Below are the code and all the weights of a small trained network. Each question names an input and a class and asks about switching units off, where a switched-off unit gives its printed mean instead of its output.

import numpy as np


def w(rows, s, z=0):
    codes = np.array(rows[::2]) - 128.0
    scale = np.full(codes.shape[1], s)
    scale[-1] = z or s
    return codes * scale


def norm(h):
    return h / np.sqrt((h * h).mean(-1, keepdims=True) + 1e-5)


def f(y):
    return y / 2 * (1 + np.tanh(0.7978845608 * (y + 0.044715 * y**3)))


def log_softmax(a):
    a = a - a.max(-1, keepdims=True)
    return a - np.log(np.exp(a).sum(-1, keepdims=True))


def net(x, mask):
    res = np.array(x, float).reshape(1, 6) / 4 @ E
    u = 0
    for l in range(3):
        y = f(norm(res) @ A[l][:, :-1].T + A[l][:, -1])
        res = res + np.where(mask[u : u + 16], y, B[l][:, -1]) @ B[l][:, :-1]
        u += 16
    return log_softmax(norm(res)[-1] @ U[:, :-1].T + U[:, -1])


A, B = {}, {}
E = w([
[117,149,75,100,122,140,208,125,146,56,93,157],'x0',
[59,53,73,76,172,98,109,108,94,124,155,108],'x1',
[141,57,148,231,194,96,121,155,137,54,106,173],'x2',
[143,115,174,105,104,56,175,165,127,87,154,48],'x3',
[145,251,47,174,194,71,89,122,117,105,166,90],'x4',
[128,113,132,193,190,164,251,70,112,201,141,72],'x5',
],0.013)
A[0] = w([
[108,85,90,85,168,99,121,98,123,131,124,118,113],'L0N0',
[142,122,109,113,118,134,127,140,95,121,105,132,61],'L0N1',
[54,12,36,42,204,103,95,112,58,108,187,104,35],'L0N2',
[151,121,106,108,72,109,60,171,123,97,105,161,117],'L0N3',
[122,156,21,74,117,167,247,127,131,1,16,158,8],'L0N4',
[178,119,83,105,76,127,115,157,88,127,82,140,39],'L0N5',
[176,139,153,84,91,122,140,114,153,102,123,116,25],'L0N6',
[152,79,152,180,196,108,121,164,140,85,115,180,13],'L0N7',
[155,194,77,154,168,60,117,133,117,126,156,130,38],'L0N8',
[186,193,182,166,89,163,143,142,126,122,103,132,145],'L0N9',
[122,129,38,149,182,215,62,90,197,209,89,242,29],'L0N10',
[116,95,165,189,189,126,126,142,152,76,143,160,148],'L0N11',
[116,144,133,73,161,101,188,140,107,114,103,149,74],'L0N12',
[108,137,83,131,90,166,169,110,130,62,96,96,80],'L0N13',
[134,156,128,111,152,98,132,118,133,135,157,133,70],'L0N14',
[216,180,162,160,93,192,151,160,115,105,170,165,90],'L0N15',
],0.0064,0.015)
B[0] = w([
[125,183,179,176,110,92,128,119,204,167,52,143,150],'L0N0',
[243,118,153,159,130,138,84,165,172,111,122,107,91],'L0N1',
[53,149,150,144,128,55,125,123,183,171,40,125,176],'L0N2',
[173,134,147,80,228,124,182,127,96,173,117,156,190],'L0N3',
[85,129,91,144,76,77,198,123,181,119,204,214,139],'L0N4',
[193,119,129,142,138,144,108,138,166,111,138,114,103],'L0N5',
[171,128,138,149,132,151,105,116,168,120,150,106,106],'L0N6',
[197,96,145,187,137,137,122,140,122,106,139,116,115],'L0N7',
[111,141,95,153,118,141,86,84,157,97,130,83,122],'L0N8',
[34,105,119,108,151,47,115,98,146,160,75,120,232],'L0N9',
[70,168,163,162,95,113,117,85,6,104,117,159,145],'L0N10',
[181,126,36,95,24,110,143,137,83,201,103,94,253],'L0N11',
[139,118,144,149,133,127,95,113,168,131,172,137,100],'L0N12',
[138,112,148,158,121,110,107,117,159,155,212,163,110],'L0N13',
[146,109,125,139,106,169,91,79,180,88,123,95,94],'L0N14',
[65,122,138,128,146,70,122,118,149,155,76,118,141],'L0N15',
],0.011,0.0041)
A[1] = w([
[165,105,181,100,122,67,168,190,189,62,193,32,6],'L1N0',
[123,192,108,51,55,176,129,109,128,178,163,92,14],'L1N1',
[142,138,132,68,110,127,38,192,157,68,123,171,29],'L1N2',
[130,180,102,49,85,159,129,124,138,182,160,109,29],'L1N3',
[170,94,203,161,145,143,2,140,101,197,174,78,37],'L1N4',
[155,181,175,154,104,122,153,148,145,130,109,150,86],'L1N5',
[178,46,102,230,170,100,115,194,106,68,107,178,68],'L1N6',
[131,131,136,87,91,132,36,193,152,57,146,175,36],'L1N7',
[167,48,117,232,142,101,116,146,130,57,103,154,62],'L1N8',
[137,174,144,147,119,138,148,158,146,142,128,133,57],'L1N9',
[140,51,159,244,207,132,111,167,154,31,121,157,53],'L1N10',
[206,238,222,204,67,144,140,157,222,140,72,167,80],'L1N11',
[124,97,129,161,157,114,128,125,123,114,113,144,93],'L1N12',
[95,129,120,125,92,125,82,129,145,85,154,136,122],'L1N13',
[138,84,162,120,113,177,132,118,175,121,137,143,79],'L1N14',
[59,62,88,94,185,109,95,92,168,123,160,106,46],'L1N15',
],0.0096,0.013)
B[1] = w([
[88,172,186,156,93,116,143,70,24,74,128,133,179],'L1N0',
[190,110,51,138,65,99,137,123,111,169,110,106,177],'L1N1',
[189,127,167,90,190,108,165,103,110,149,125,155,181],'L1N2',
[190,108,77,135,71,109,132,113,114,151,105,119,164],'L1N3',
[92,144,119,170,90,68,195,121,205,141,212,223,167],'L1N4',
[108,91,97,107,147,117,107,28,139,105,138,127,116],'L1N5',
[171,164,91,72,53,127,135,77,130,193,122,104,253],'L1N6',
[183,135,161,84,192,122,163,84,117,150,140,153,166],'L1N7',
[146,147,84,78,67,142,134,88,132,162,139,94,196],'L1N8',
[128,105,121,106,134,129,110,3,132,118,149,119,82],'L1N9',
[173,137,46,129,62,147,135,133,107,177,107,101,128],'L1N10',
[35,47,83,94,187,67,98,73,132,109,97,92,199],'L1N11',
[141,139,130,71,98,140,126,24,138,138,159,112,113],'L1N12',
[159,126,146,129,178,131,192,50,133,160,127,115,132],'L1N13',
[147,125,111,125,123,144,82,79,169,85,123,82,123],'L1N14',
[103,115,127,137,146,89,116,83,153,124,80,129,136],'L1N15',
],0.013,0.0028)
A[2] = w([
[142,124,183,137,103,101,150,170,85,62,145,67,74],'L2N0',
[134,138,100,179,148,247,63,99,122,129,115,211,13],'L2N1',
[56,134,167,167,133,174,127,202,81,89,157,135,113],'L2N2',
[142,142,84,109,120,174,187,125,196,23,157,158,33],'L2N3',
[155,208,84,169,179,138,96,137,152,91,165,91,28],'L2N4',
[162,113,124,174,157,162,172,108,142,150,121,83,33],'L2N5',
[154,194,100,155,174,128,68,147,126,82,159,100,35],'L2N6',
[146,114,144,178,207,203,202,123,121,149,158,94,2],'L2N7',
[132,111,169,182,124,114,88,142,179,167,212,131,95],'L2N8',
[128,146,94,110,101,151,154,204,97,168,116,106,86],'L2N9',
[150,131,139,142,141,155,154,103,141,150,133,107,28],'L2N10',
[199,78,100,178,112,127,95,124,133,97,112,122,54],'L2N11',
[137,40,209,103,87,234,121,164,168,104,112,149,24],'L2N12',
[187,134,155,78,145,136,50,179,136,71,127,173,57],'L2N13',
[156,99,147,148,130,101,123,138,143,103,129,116,91],'L2N14',
[137,127,137,116,119,107,135,130,139,117,150,95,74],'L2N15',
],0.015,0.0083)
B[2] = w([
[74,199,148,147,99,200,62,55,57,124,126,204,252],'L2N0',
[63,188,208,102,64,121,138,69,24,66,155,112,186],'L2N1',
[152,190,94,158,131,151,71,209,110,176,114,129,162],'L2N2',
[95,128,134,162,102,99,150,142,182,187,234,205,165],'L2N3',
[168,14,166,175,92,217,106,127,196,61,138,95,215],'L2N4',
[163,148,145,42,154,87,92,147,123,135,127,159,199],'L2N5',
[160,34,158,156,131,199,142,104,170,67,121,85,194],'L2N6',
[230,174,201,30,201,86,95,175,132,120,116,202,238],'L2N7',
[90,166,69,126,105,134,211,130,188,80,175,198,172],'L2N8',
[159,139,117,164,118,146,79,209,118,141,109,138,255],'L2N9',
[154,113,120,67,134,76,123,51,138,124,127,142,131],'L2N10',
[146,147,111,116,89,148,112,155,117,158,84,125,127],'L2N11',
[180,108,78,244,162,171,67,97,203,9,171,42,241],'L2N12',
[187,157,184,111,198,129,193,158,116,178,117,117,187],'L2N13',
[128,151,100,96,96,141,152,32,134,150,119,116,123],'L2N14',
[128,119,117,116,116,132,130,48,125,152,111,177,140],'L2N15',
],0.012,0.0043)
U = w([
[194,136,64,107,56,130,116,137,107,195,100,85,137],'0',
[196,148,182,70,229,112,140,138,123,143,126,158,139],'1',
[152,79,125,181,132,184,101,109,178,60,144,70,155],'2',
[12,95,125,122,178,67,108,109,142,144,73,106,128],'3',
[83,180,177,138,87,149,121,84,29,101,145,152,129],'4',
[106,139,106,140,105,101,180,142,184,144,213,204,128],'5',
[111,160,150,176,159,166,97,255,129,127,120,134,152],'6',
[109,127,145,152,151,148,119,201,109,133,144,126,4],'7',
],0.022,0.012)

Each question gives the input, the list of numbers given to net, and the class t.
The units are the neurons (one row each of A and B). Each row of codes is followed by its name. A weight is (code - 128) times the scale printed after its matrix; where a second scale follows, it is the last column's (A, B and U).
mask holds one flag per neuron, layer by layer. A switched-off neuron (its flag False) gives its mean, the last column of its row in B, instead of its output. The means were averaged over made-up inputs and are rounded, as every weight is.
A unit's drop is (log p(t) with every unit on - log p(t) with that unit switched off) / (log p(t) with every unit on - log p(t) with every unit switched off).
The circuit of an input: a set's keep is (log p(t) with only the set's units on - log p(t) with every unit switched off) / (log p(t) with every unit on - log p(t) with every unit switched off). Starting from the 12 units with the biggest drops (on a tie, the unit counted first), units are removed one at a time, each time the one whose removal leaves the highest keep (on an exact tie, the one counted first), for as long as the keep stays at least 0.8.
circuit, biggest first: the units of the circuit, biggest drop first
top k neurons: the k neurons with the biggest drops, biggest first
top k neurons in layer l: the k neurons of layer l with the biggest drops, biggest first
input [-8,-6,2,7,1,-3], class 5: circuit, biggest first	L1N4
input [-5,-4,0,2,-4,3], class 5: circuit, biggest first	L2N8; L1N4
input [2,6,-7,3,-8,-8], class 1: top 4 neurons	L0N11; L1N2; L2N13; L1N7
input [3,-6,7,2,-3,8], class 1: top 2 neurons in layer 0	L0N11; L0N9
input [6,6,2,-8,-1,0], class 4: top 3 neurons	L0N10; L2N1; L0N9
input [-6,7,2,0,2,-7], class 1: top 3 neurons	L0N9; L2N13; L1N2
input [6,-8,-6,0,7,6], class 3: circuit, biggest first	L1N11; L0N11
input [6,5,-2,0,1,1], class 5: top 2 neurons in layer 0	L0N4; L0N9
input [-3,-7,7,3,8,6], class 2: top 2 neurons	L2N4; L2N6
input [7,-2,2,-6,-4,-7], class 1: top 2 neurons	L2N13; L1N2
input [-3,5,6,-8,0,7], class 4: top 2 neurons	L2N1; L0N10
input [0,-7,-3,4,-7,-3], class 2: top 2 neurons	L2N12; L0N0
input [2,6,4,7,4,6], class 4: top 3 neurons	L2N0; L0N9; L0N3
input [7,-4,2,-6,0,-4], class 5: circuit, biggest first	L2N3
input [2,5,-6,7,-3,-1], class 4: top 2 neurons	L0N11; L2N0
input [-3,-4,7,-5,-7,8], class 1: top 2 neurons in layer 1	L1N1; L1N3
input [3,4,-1,-6,-1,5], class 4: top 2 neurons in layer 0	L0N10; L0N3
input [-3,-3,1,-1,1,3], class 6: top 3 neurons in layer 0	L0N9; L0N3; L0N0
input [-8,7,8,-3,-7,1], class 0: circuit, biggest first	L1N6; L1N10
input [7,-3,-4,1,-8,0], class 2: circuit, biggest first	L2N12
input [0,-8,-2,7,0,-8], class 1: top 2 neurons in layer 1	L1N2; L1N7
input [-2,7,3,8,-7,-7], class 4: top 4 neurons	L2N0; L1N0; L0N9; L2N7
input [-2,-1,-3,-4,-2,0], class 4: top 2 neurons	L0N10; L0N11
input [4,0,5,-2,5,2], class 0: top 2 neurons in layer 1	L1N6; L1N8
input [3,8,8,-3,1,5], class 0: top 2 neurons	L0N9; L1N6
input [-7,-5,3,2,-6,-7], class 1: top 3 neurons	L2N13; L1N2; L1N7
input [-1,-2,8,4,5,-7], class 0: circuit, biggest first	L1N6
input [8,2,3,-7,-8,7], class 2: top 3 neurons	L2N12; L0N3; L1N13
input [-3,1,0,8,4,-7], class 4: top 2 neurons in layer 2	L2N0; L2N7
